Below is a small trained network, with its code and all its weights. Each question gives an input and a class and asks what happens when units are switched off, that is, made to give their printed mean instead of their output.

import numpy as np


def w(rows, s, z=0):
    codes = np.array(rows[::2]) - 128.0
    scale = np.full(codes.shape[1], s)
    scale[-1] = z or s
    return codes * scale


def norm(h):
    return h / np.sqrt((h * h).mean(-1, keepdims=True) + 1e-5)


def f(y):
    return y / 2 * (1 + np.tanh(0.7978845608 * (y + 0.044715 * y**3)))


def log_softmax(a):
    a = a - a.max(-1, keepdims=True)
    return a - np.log(np.exp(a).sum(-1, keepdims=True))


def net(x, mask):
    res = np.array(x, float).reshape(1, 8) / 4 @ E
    u = 0
    for l in range(4):
        y = f(norm(res) @ A[l][:, :-1].T + A[l][:, -1])
        res = res + np.where(mask[u : u + 6], y, B[l][:, -1]) @ B[l][:, :-1]
        u += 6
    return log_softmax(norm(res)[-1] @ U[:, :-1].T + U[:, -1])


A, B = {}, {}
E = w([
[128,129,127,128,127,130,128,128,128,129],'x0',
[129,127,126,132,127,131,129,130,130,129],'x1',
[130,75,119,130,142,144,32,95,112,129],'x2',
[107,119,33,148,196,139,151,148,92,148],'x3',
[128,128,126,129,127,125,128,127,130,125],'x4',
[5,108,150,132,119,161,131,109,155,130],'x5',
[127,128,129,128,129,129,128,128,127,131],'x6',
[129,128,128,126,128,131,128,128,127,130],'x7',
],0.018)
A[0] = w([
[87,154,145,111,110,131,207,125,116,142,41],'L0N1',
[123,146,175,131,119,127,207,142,135,127,19],'L0N2',
[132,154,158,115,111,107,218,136,140,120,3],'L0N3',
[116,143,108,118,148,123,252,144,121,123,47],'L0N4',
[103,135,131,153,108,128,228,146,165,116,61],'L0N5',
[165,155,131,136,102,121,245,140,131,134,116],'L0N6',
],0.029,0.0046)
B[0] = w([
[85,147,133,144,85,36,181,138,90,106,221],'L0N1',
[118,74,116,90,71,133,135,82,129,101,214],'L0N2',
[144,49,105,43,143,182,110,107,93,93,224],'L0N3',
[131,229,155,211,177,98,126,183,170,171,246],'L0N4',
[123,193,99,135,90,47,152,53,80,148,239],'L0N5',
[159,60,157,124,171,252,91,187,173,129,253],'L0N6',
],0.019,0.018)
A[1] = w([
[128,140,53,122,200,144,147,135,95,128,14],'L1N1',
[165,136,141,116,118,126,106,116,152,104,126],'L1N2',
[3,114,152,121,150,154,120,132,164,124,95],'L1N3',
[47,137,82,148,153,148,152,121,135,146,3],'L1N4',
[178,136,108,138,124,103,101,125,109,137,89],'L1N5',
[102,101,26,117,191,134,150,136,106,120,146],'L1N6',
],0.035,0.0033)
B[1] = w([
[120,122,65,144,77,106,157,39,248,194,249],'L1N1',
[155,137,164,157,146,109,91,90,58,163,213],'L1N2',
[148,69,189,156,49,102,110,165,194,106,236],'L1N3',
[201,84,191,124,144,111,74,194,5,86,224],'L1N4',
[111,163,74,89,173,126,129,94,114,142,209],'L1N5',
[153,111,116,111,156,177,205,189,18,145,254],'L1N6',
],0.021,0.014)
A[2] = w([
[50,75,61,81,122,172,86,97,135,49,22],'L2N1',
[3,145,123,81,61,113,167,26,152,89,104],'L2N2',
[34,125,80,104,178,163,79,176,147,65,52],'L2N3',
[100,73,138,23,121,230,95,79,148,58,15],'L2N4',
[84,56,89,56,34,54,127,72,129,59,3],'L2N5',
[36,166,115,74,172,154,83,116,180,33,52],'L2N6',
],0.023,0.0027)
B[2] = w([
[187,207,98,180,223,126,88,210,144,161,166],'L2N1',
[39,197,154,29,114,236,188,90,148,25,214],'L2N2',
[143,134,175,141,103,51,116,111,100,155,128],'L2N3',
[167,6,161,202,52,10,137,248,41,110,212],'L2N4',
[103,203,107,46,132,254,168,11,193,176,251],'L2N5',
[183,135,124,155,110,116,167,117,173,171,126],'L2N6',
],0.014,0.016)
A[3] = w([
[91,168,113,151,190,160,83,179,205,137,37],'L3N1',
[57,169,104,153,110,2,137,127,98,107,61],'L3N2',
[112,118,117,150,143,151,102,147,203,140,74],'L3N3',
[149,131,150,119,115,69,43,105,231,59,2],'L3N4',
[107,116,133,155,97,75,73,92,220,108,67],'L3N5',
[108,184,153,85,196,131,28,103,137,72,34],'L3N6',
],0.029,0.0035)
B[3] = w([
[170,136,100,69,161,193,103,115,212,49,227],'L3N1',
[15,130,141,211,129,83,139,175,92,106,254],'L3N2',
[142,179,115,115,170,122,82,135,164,88,204],'L3N3',
[90,155,100,153,105,169,125,90,190,250,200],'L3N4',
[98,144,127,192,80,100,133,113,218,233,192],'L3N5',
[114,99,157,77,161,59,20,92,138,46,243],'L3N6',
],0.021,0.0085)
U = w([
[187,18,176,118,94,155,132,195,85,109,250],'0',
[64,161,147,47,74,166,190,56,124,79,132],'1',
[132,133,145,104,183,59,41,50,80,127,157],'2',
[108,118,183,171,64,119,88,101,219,207,29],'3',
[178,178,103,142,209,185,121,175,217,101,140],'4',
[50,194,151,208,148,59,159,175,97,99,106],'5',
[143,138,9,97,184,134,196,76,86,206,4],'6',
],0.014,0.002)

Each question gives the input, the list of numbers given to net, and the class t.
The units are the neurons (one row each of A and B). Each row of codes is followed by its name. A weight is (code - 128) times the scale printed after its matrix; where a second scale follows, it is the last column's (A, B and U).
mask holds one flag per neuron, layer by layer. A switched-off neuron (its flag False) gives its mean, the last column of its row in B, instead of its output. The means were averaged over made-up inputs and are rounded, as every weight is.
A unit's drop is (log p(t) with every unit on - log p(t) with that unit switched off) / (log p(t) with every unit on - log p(t) with every unit switched off).
The circuit of an input: a set's keep is (log p(t) with only the set's units on - log p(t) with every unit switched off) / (log p(t) with every unit on - log p(t) with every unit switched off). Starting from the 12 units with the biggest drops (on a tie, the unit counted first), units are removed one at a time, each time the one whose removal leaves the highest keep (on an exact tie, the one counted first), for as long as the keep stays at least 0.8.
units of the circuit, in order: the units of the circuit, biggest drop first
unit that matters most: the unit with the biggest drop
top k neurons: the k neurons with the biggest drops, biggest first
top k neurons in layer l: the k neurons of layer l with the biggest drops, biggest first
input [4,6,6,2,6,-4,0,2], class 6: unit that matters most => L0N4
input [7,-4,2,7,1,6,-8,-8], class 0: top 2 neurons in layer 1 => (L1N6, L1N4)
input [-8,8,7,4,-1,0,5,6], class 6: units of the circuit, in order => (L1N1, L1N6)
input [8,-2,-8,5,7,-8,-1,-8], class 4: units of the circuit, in order => (L0N4, L0N6)
input [5,3,3,0,0,4,7,1], class 3: units of the circuit, in order => (L1N3, L3N4)
input [-6,7,-8,-1,8,-4,7,3], class 0: top 2 neurons => (L0N6, L0N3)
input [6,-8,5,0,2,6,-3,-6], class 3: units of the circuit, in order => (L1N3, L3N4)
input [-6,3,0,1,4,6,-1,-8], class 5: units of the circuit, in order => (L0N6, L3N2)
input [1,-7,4,1,-1,1,-4,8], class 0: top 2 neurons => (L0N4, L0N5)
input [-1,4,4,-4,-8,-1,-7,-2], class 2: top 2 neurons in layer 0 => (L0N6, L0N3)
input [5,7,-7,3,8,1,0,3], class 5: top 3 neurons => (L0N1, L0N5, L0N4)
input [0,-4,1,-6,7,6,-7,-6], class 3: top 3 neurons => (L1N3, L0N5, L3N5)
input [-7,6,6,-8,2,-1,-3,0], class 2: top 2 neurons => (L1N2, L0N6)
input [8,3,-7,4,8,3,-1,6], class 5: units of the circuit, in order => (L0N1)
input [8,3,8,0,8,7,-7,-3], class 3: top 3 neurons => (L1N3, L0N3, L3N4)
input [0,6,-6,-1,-7,0,0,-3], class 0: top 3 neurons => (L0N6, L0N2, L0N3)
input [-8,1,4,3,-2,2,-4,-6], class 0: top 3 neurons => (L1N6, L0N4, L0N5)
input [-5,-3,-4,4,0,-3,5,6], class 4: top 2 neurons => (L0N4, L0N6)
input [2,-8,-8,1,-6,6,-6,6], class 5: top 2 neurons => (L0N4, L0N5)
input [-1,-8,2,-6,-7,2,-3,3], class 3: top 2 neurons in layer 0 => (L0N5, L0N1)
input [4,-5,2,-7,6,-6,-5,1], class 2: unit that matters most => L0N1
input [5,-3,1,-7,-7,8,0,-2], class 3: top 3 neurons => (L1N3, L0N5, L3N5)
input [-7,-8,-5,8,-4,2,-4,5], class 5: top 2 neurons => (L0N4, L0N5)
